Below is a small trained network, with its code and all its weights. Each question gives an input and a class and asks what happens when units are switched off, that is, made to give their printed mean instead of their output.

import numpy as np


def w(rows, s, z=0):
    codes = np.array(rows[::2]) - 128.0
    scale = np.full(codes.shape[1], s)
    scale[-1] = z or s
    return codes * scale


def f(y):
    return np.maximum(y, 0)


def log_softmax(a):
    a = a - a.max(-1, keepdims=True)
    return a - np.log(np.exp(a).sum(-1, keepdims=True))


def net(x, mask):
    res = np.array(x, float).reshape(1, 6) / 4 @ E
    y = f(res @ A[0][:, :-1].T + A[0][:, -1])
    res = res + np.where(mask, y, B[0][:, -1]) @ B[0][:, :-1]
    return log_softmax(res[-1] @ U[:, :-1].T + U[:, -1])


A, B = {}, {}
E = w([
[106,201,170,208,66,48],'x0',
[208,154,173,125,112,71],'x1',
[102,198,183,171,254,101],'x2',
[132,160,131,165,141,118],'x3',
[82,185,26,138,113,62],'x4',
[49,75,227,64,116,37],'x5',
],0.0078)
A[0] = w([
[78,152,100,92,114,8,229],'n1',
[109,192,124,196,88,66,99],'n2',
[188,190,160,180,215,130,112],'n3',
[167,85,38,101,67,220,254],'n4',
[108,190,128,194,76,63,112],'n5',
[98,134,64,147,176,162,200],'n6',
[111,167,142,171,86,66,137],'n7',
[134,209,163,195,157,95,246],'n8',
[135,130,74,180,160,219,206],'n9',
[88,75,254,105,147,115,153],'n10',
[94,38,176,42,138,111,207],'n11',
[204,84,149,78,17,131,157],'n12',
],0.0088,0.0029)
B[0] = w([
[106,133,70,94,124,21,213],'n1',
[62,220,102,222,100,75,211],'n2',
[239,183,172,128,233,163,220],'n3',
[174,55,84,142,40,220,254],'n4',
[67,196,106,224,95,72,214],'n5',
[98,158,64,66,164,170,198],'n6',
[76,158,136,191,118,51,197],'n7',
[180,220,160,186,217,95,240],'n8',
[101,155,63,96,152,231,225],'n9',
[65,89,255,112,168,114,217],'n10',
[85,26,188,64,127,106,216],'n11',
[199,59,183,185,52,87,215],'n12',
],0.0077,0.0095)
U = w([
[119,153,67,182,66,147,5],'0',
[219,182,160,146,221,144,142],'1',
[72,182,125,202,119,43,105],'2',
[223,54,139,153,26,160,178],'3',
[97,92,42,13,129,60,140],'4',
[73,64,254,78,146,110,145],'5',
[105,116,44,72,134,252,164],'6',
],0.0085,0.0031)

Each question gives the input, the list of numbers given to net, and the class t.
The units are the neurons (one row each of A and B). Each row of codes is followed by its name. A weight is (code - 128) times the scale printed after its matrix; where a second scale follows, it is the last column's (A, B and U).
mask holds one flag per neuron, in row order. A switched-off neuron (its flag False) gives its mean, the last column of its row in B, instead of its output. The means were averaged over made-up inputs and are rounded, as every weight is.
A unit's drop is (log p(t) with every unit on - log p(t) with that unit switched off) / (log p(t) with every unit on - log p(t) with every unit switched off).
The circuit of an input: a set's keep is (log p(t) with only the set's units on - log p(t) with every unit switched off) / (log p(t) with every unit on - log p(t) with every unit switched off). Starting from all 12 units, units are removed one at a time, each time the one whose removal leaves the highest keep (on an exact tie, the one counted first), for as long as the keep stays at least 0.8.
circuit, biggest first: the units of the circuit, biggest drop first
most important unit: the unit with the biggest drop
top k neurons: the k neurons with the biggest drops, biggest first
drop when u is switched off: that unit's drop, to one decimal
input [4,-7,-8,2,0,6], class 5: circuit, biggest first => [n11]
input [-7,2,0,1,-8,0], class 5: top 2 neurons => [n10 n11]
input [-3,-6,-8,0,3,0], class 3: top 2 neurons => [n12 n4]
input [3,-7,7,2,-1,1], class 1: circuit, biggest first => [n3 n8]
input [-4,6,-6,7,8,-4], class 3: top 3 neurons => [n4 n12 n8]
input [-5,0,2,-1,5,5], class 4: circuit, biggest first => [n1 n8]
input [-3,8,-3,4,-5,2], class 5: top 2 neurons => [n10 n4]
input [-3,3,5,-8,-8,-3], class 5: top 3 neurons => [n8 n10 n11]
input [-6,-5,-5,1,-6,2], class 3: top 2 neurons => [n4 n12]
input [-4,-3,6,-1,2,-8], class 6: top 2 neurons => [n9 n6]
input [2,-7,7,5,3,-3], class 1: drop when n8 is switched off => 0.2
input [-1,-8,1,1,2,2], class 6: drop when n3 is switched off => -0.1
input [-3,1,5,2,-1,3], class 5: drop when n10 is switched off => 0.3
input [0,-3,-7,-3,1,-2], class 3: most important unit => n12
